Each row has a name. Each piece below is followed by the name of the row it came from, unless a question asks for something else. Each question is about the rows just above it. Places in a row count from 1.

[128  90 189 128 131 130  78 128] -> furo
[128 124 189 128 131 130  78 128] -> gigu
[127  65 120 124 125 127  68 125] -> zug
Table of tags by key:
[189] -> K_85
[120] -> K_107
The tag of gigu, keyed by place 3:
K_85
find: [128  90 189 128 131 130  78 128]
furo
find: [127  65 120 124 125 127  68 125]
zug
The value that gigu holds more than once:
[128]

[159 121 102 127 120  74 115 105 130 118  83  84 142 132  48 164 137 127
 124 120 125 103 190 130 129 134 160  71 124 139 163 119 153 141 127 173
 158 127 114 125 125 111 173 140  97 149] : rus
[142  77 118 161 160  56 136 105 130 123 132 143 128 126 107 155 121 138
  79 117 136 201 161 122 120 151 112 165 130 131 144 156 151 136 128 128
 141 118 126 125 129 103 134 154 106  63] : Mefo
[113 139 125 117 124 129 103  63 127 125 190  72 108 104 145 170 133  96
 126  93 138 102 136  92  77 160 141  87 127 113 115 134 153  79 127 109
 163  98 131 121 130  92 118 180 114 148] : zisur
[103 139 137 103  96 154 143  98 126 128  93 117  96 143 135 122 103 122
 167 161 103 103 136 117 158 134 152 116 131 102 100 117 158 115 126 149
 102 157 128 126 130 117 131 113 122 117] : gigu
[172 132  94 140 171  73 102 115 124 144 195  98 189 132  90  67 126 127
 122 133 151  99  53 140 137 173 121  83 133 165 186 168 157 131 128 124
 171 114 129 130 130  95 123  95 111 114] : poz
[139 151 112 105 100 138  97 114 130 130 122  98 156 142 115 155 137 128
 177 144 126  59 164 128 152 112 154  97 131 143 150  99 117 143 131 111
 140 128 124 127 127 106  97 136 112 192] : pufon
[122 156 134 102 146 141 140 164 121 136 138 115 120 121 125  76 133 138
 123 144 125 112  78 171 147 119 124 112 123 122 124 148 100 140 124 154
 107 151 123 144 131 165 146  91 161 115] : Num
[113 139 125 117 124 129 103  63 127 125 190  72 108 104 145 170 133  96
 126  93 138 102 136  92  77 160 141  87 127 113 115 117  82 119 126  50
 153 103 139 128 127  82  57 143 125 176] : dedo
[113 139 125 117 124 129 103  63 127 125 190  72 108 110 145 170 133  96
 126  93 138 102 136  92  77 160 141  87 129 113 115 134 153  79 103 109
 163  98 131 121 130  92 118 180 114 148] : Girok
[121 131 137 108 105 130 138  89 124 122 120  96  97 151 123 102 137 112
 154 162 129 113 102 114 168 161 147 103 125 112 106 113 184 100 127 154
 106 149 136 123 128 180 151 100 112 166] : furo
[162 104 103 111  88  62 146 148 120 122  97 149 139 150 146 101 157 137
 153 146 119 143 154 147 163  95 188 149 125 139 162 103 153 139 146 128
 150 126 118 139 136 117 130 144 131 187] : zug
[151 177 131 120 114 116 133 165 132 108  91 134  99  93 143  70 154 118
 142  97 105 147 110 173  70  79 190 141 129 113 136 116  44 126 127 117
 140 108 132 134 128 114 133 141 165 187] : kaz
find: [159 121 102 127 120  74 115 105 130 118  83  84 142 132  48 164 137 127
 124 120 125 103 190 130 129 134 160  71 124 139 163 119 153 141 127 173
 158 127 114 125 125 111 173 140  97 149]
rus
Where does [104 103] start? Give its row and place.
zug, 2
Times [103] occurs in gigu:
5
find: [151 177 131 120 114 116 133 165 132 108  91 134  99  93 143  70 154 118
 142  97 105 147 110 173  70  79 190 141 129 113 136 116  44 126 127 117
 140 108 132 134 128 114 133 141 165 187]
kaz
Count of [146] in zug:
4
Table of tags by key:
[165] -> K_699
[97] -> K_969
[166] -> K_379
[96] -> K_942
[122] -> K_930
[123] -> K_913
The tag of gigu, keyed by place 45:
K_930

[127  94 126 144 122 107 139 122 110 120 136 137 127 136 149 109 116 115
 116 143 167 129 162 117 136 149]  dedo
[116 181 169 174 149  79 147 138  92 142 177 226  89  98  70  87 148  84
 107 189 225 106 158 142 193 145]  pufon
[150  80 183 176 136  85 143 138  97 122 138 222 122 107  60  89 138 105
 117 170 210 121 145 187 155 134]  rus
[121 121 121 183 121  95 123 124 116 125 148 157 108 123 133 121 123 183
 129 135 183 133 123  95 145 143]  zisur
[122 187 116 107 164 170 125 131 163 146 143 113 109 111  87 131 138 134
 152 133  55 106  70 133 137 121]  poz
[111  96 117 140 118  97 128 129 103 133 147 136 116 184 181 104 133 112
 111 141 184 129 189 106 153 154]  zug
[111  96 117 140 158  97 128 129 103 133 147 136 116 114 181 104 133 112
 111 141 184 129 189 106 153 139]  gigu
[142  95 210 147 126 101 135 143 105 136 144 217 115 117  56 116 149 109
 109 148 192 122 123 165 155 119]  Num
[111  96 117 140 118  97 128 129 103 133 147 136 116 114 181 104 133 112
 111 141 184 129 189 106 153 139]  Mefo
[147 129 205 133 163 113 134 142 123 134 142 215 112 112  43 122 152 112
 110 148 162 104  90 177 151 125]  kaz
Count of [123] in zisur:
4
Which row holds [111  96 117 140 118  97 128 129 103 133 147 136 116 114 181 104 133 112
 111 141 184 129 189 106 153 139]?
Mefo
Table of tags by key:
[107] -> K_219
[106] -> K_559
[85] -> K_312
[95] -> K_534
[113] -> K_562
[127] -> K_611
[112] -> K_367
[96] -> K_395
[97] -> K_286
[108] -> K_124
Look up the entry of dedo at place 6 in the table:
K_219
How many times does zisur hold [184]?
0
Where does [123 134 142] start? Give its row and place.
kaz, 9

[177 124  85 193  81 163 180] = Mefo
[153  91  83  74 174 141  78] = pufon
[ 50 175 180 135 114 140 151] = furo
[155 189 124  94  57 104 153] = Girok
[ 65 157 116 153 201 140  91] = zug
[ 75 210 131  92 164  42 105] = dedo
[ 65 157 180 153 201 140  91] = Num
[122  51 174  83  78 141  74] = rus
[119 156 133 157  46  61 135] = gigu
[148 157 180 153 201 140  91] = poz
Row and place where [ 83  74 174] starts:
pufon, 3
find: [ 65 157 180 153 201 140  91]
Num
find: [155 189 124  94  57 104 153]
Girok
Where does [ 83  74 174 141  78] start? Give its row and place.
pufon, 3

